Below are the code and all the weights of a small trained network. Each question names an input and a class and asks about switching units off, where a switched-off unit gives its printed mean instead of its output.

import numpy as np


def w(rows, s, z=0):
    codes = np.array(rows[::2]) - 128.0
    scale = np.full(codes.shape[1], s)
    scale[-1] = z or s
    return codes * scale


def norm(h):
    return h / np.sqrt((h * h).mean(-1, keepdims=True) + 1e-5)


def f(y):
    return y / 2 * (1 + np.tanh(0.7978845608 * (y + 0.044715 * y**3)))


def log_softmax(a):
    a = a - a.max(-1, keepdims=True)
    return a - np.log(np.exp(a).sum(-1, keepdims=True))


def net(x, mask):
    res = np.array(x, float).reshape(1, 2) / 4 @ E
    u = 0
    for l in range(2):
        y = f(norm(res) @ A[l][:, :-1].T + A[l][:, -1])
        res = res + np.where(mask[u : u + 6], y, B[l][:, -1]) @ B[l][:, :-1]
        u += 6
    return log_softmax(norm(res)[-1] @ U[:, :-1].T + U[:, -1])


A, B = {}, {}
E = w([
[97,129,238,74,207,255,114,132],'x0',
[13,178,101,131,55,65,101,101],'x1',
],0.004)
A[0] = w([
[122,118,93,135,76,55,128,139,7],'0.n1',
[46,134,115,119,79,89,112,133,63],'0.n2',
[128,121,186,117,187,252,122,139,52],'0.n3',
[237,114,102,127,175,151,121,139,111],'0.n4',
[94,135,126,116,124,131,109,126,168],'0.n5',
[138,122,106,135,109,62,126,111,177],'0.n6',
],0.011,0.0017)
B[0] = w([
[123,240,96,58,117,183,108,120,198],'0.n1',
[113,66,184,154,94,113,159,149,202],'0.n2',
[117,150,61,88,252,162,90,81,251],'0.n3',
[147,51,171,179,59,139,161,159,207],'0.n4',
[190,116,168,119,152,79,131,107,148],'0.n5',
[101,139,44,141,151,55,103,147,184],'0.n6',
],0.012)
A[1] = w([
[127,169,112,99,248,207,85,68,130],'1.n1',
[146,114,173,102,122,181,158,119,44],'1.n2',
[99,111,88,137,141,156,110,134,37],'1.n3',
[74,120,68,124,136,194,126,128,7],'1.n4',
[88,149,221,122,107,164,141,98,162],'1.n5',
[73,219,52,87,115,158,90,133,150],'1.n6',
],0.017,0.0017)
B[1] = w([
[64,71,29,99,165,142,91,174,252],'1.n1',
[109,184,99,115,91,91,119,147,139],'1.n2',
[113,139,127,110,162,87,118,99,149],'1.n3',
[92,118,129,110,133,97,107,129,167],'1.n4',
[125,120,167,121,174,113,116,100,140],'1.n5',
[181,249,139,129,128,112,153,145,222],'1.n6',
],0.021,0.023)
U = w([
[172,30,127,206,50,137,178,178,159],'0',
[134,98,134,120,136,157,135,92,57],'1',
[163,253,113,124,133,95,156,149,191],'2',
[109,108,136,157,128,207,141,45,2],'3',
[80,70,243,117,190,58,124,86,144],'4',
[46,66,27,81,229,130,86,154,183],'5',
],0.012,0.0068)

Each question gives the input, the list of numbers given to net, and the class t.
The units are the neurons (one row each of A and B). Each row of codes is followed by its name. A weight is (code - 128) times the scale printed after its matrix; where a second scale follows, it is the last column's (A, B and U).
mask holds one flag per neuron, layer by layer. A switched-off neuron (its flag False) gives its mean, the last column of its row in B, instead of its output. The means were averaged over made-up inputs and are rounded, as every weight is.
A unit's drop is (log p(t) with every unit on - log p(t) with that unit switched off) / (log p(t) with every unit on - log p(t) with every unit switched off).
The circuit of an input: a set's keep is (log p(t) with only the set's units on - log p(t) with every unit switched off) / (log p(t) with every unit on - log p(t) with every unit switched off). Starting from all 12 units, units are removed one at a time, each time the one whose removal leaves the highest keep (on an exact tie, the one counted first), for as long as the keep stays at least 0.8.
circuit, biggest first: the units of the circuit, biggest drop first
k most important neurons: the k neurons with the biggest drops, biggest first
k most important neurons of layer l: the k neurons of layer l with the biggest drops, biggest first
drop when u is switched off: that unit's drop, to one decimal
input [0,7], class 4: circuit, biggest first -> (0.n2; 1.n1; 1.n6)
input [0,8], class 4: 3 most important neurons of layer 0 -> (0.n2; 0.n3; 0.n5)
input [-1,-5], class 0: 3 most important neurons -> (0.n4; 1.n1; 1.n6)
input [-5,-5], class 0: circuit, biggest first -> (0.n3; 1.n1; 1.n6)
input [-2,-8], class 0: circuit, biggest first -> (0.n4; 1.n1; 1.n6)
input [2,4], class 4: 4 most important neurons -> (1.n1; 0.n3; 1.n6; 1.n5)
input [3,7], class 4: 3 most important neurons -> (1.n1; 0.n3; 1.n6)
input [-6,1], class 2: most important neuron -> (0.n3)
input [-1,-1], class 0: 4 most important neurons -> (0.n3; 0.n4; 1.n1; 1.n6)
input [-1,-6], class 0: 4 most important neurons -> (0.n4; 1.n1; 1.n6; 0.n1)
input [4,8], class 4: 3 most important neurons -> (1.n1; 0.n3; 1.n6)
input [-1,2], class 2: 2 most important neurons -> (0.n1; 0.n3)
input [-6,-6], class 0: 3 most important neurons -> (0.n3; 0.n4; 1.n1)
input [-1,-7], class 0: 2 most important neurons of layer 0 -> (0.n4; 0.n1)
input [-2,3], class 2: most important neuron -> (0.n1)
input [-3,-8], class 0: 2 most important neurons -> (1.n1; 1.n6)
input [-5,-1], class 2: drop when 1.n5 is switched off -> 0.0
input [0,4], class 4: drop when 0.n3 is switched off -> 1.0
input [1,6], class 4: drop when 0.n2 is switched off -> 0.8
input [-4,8], class 2: most important neuron of layer 0 -> (0.n1)
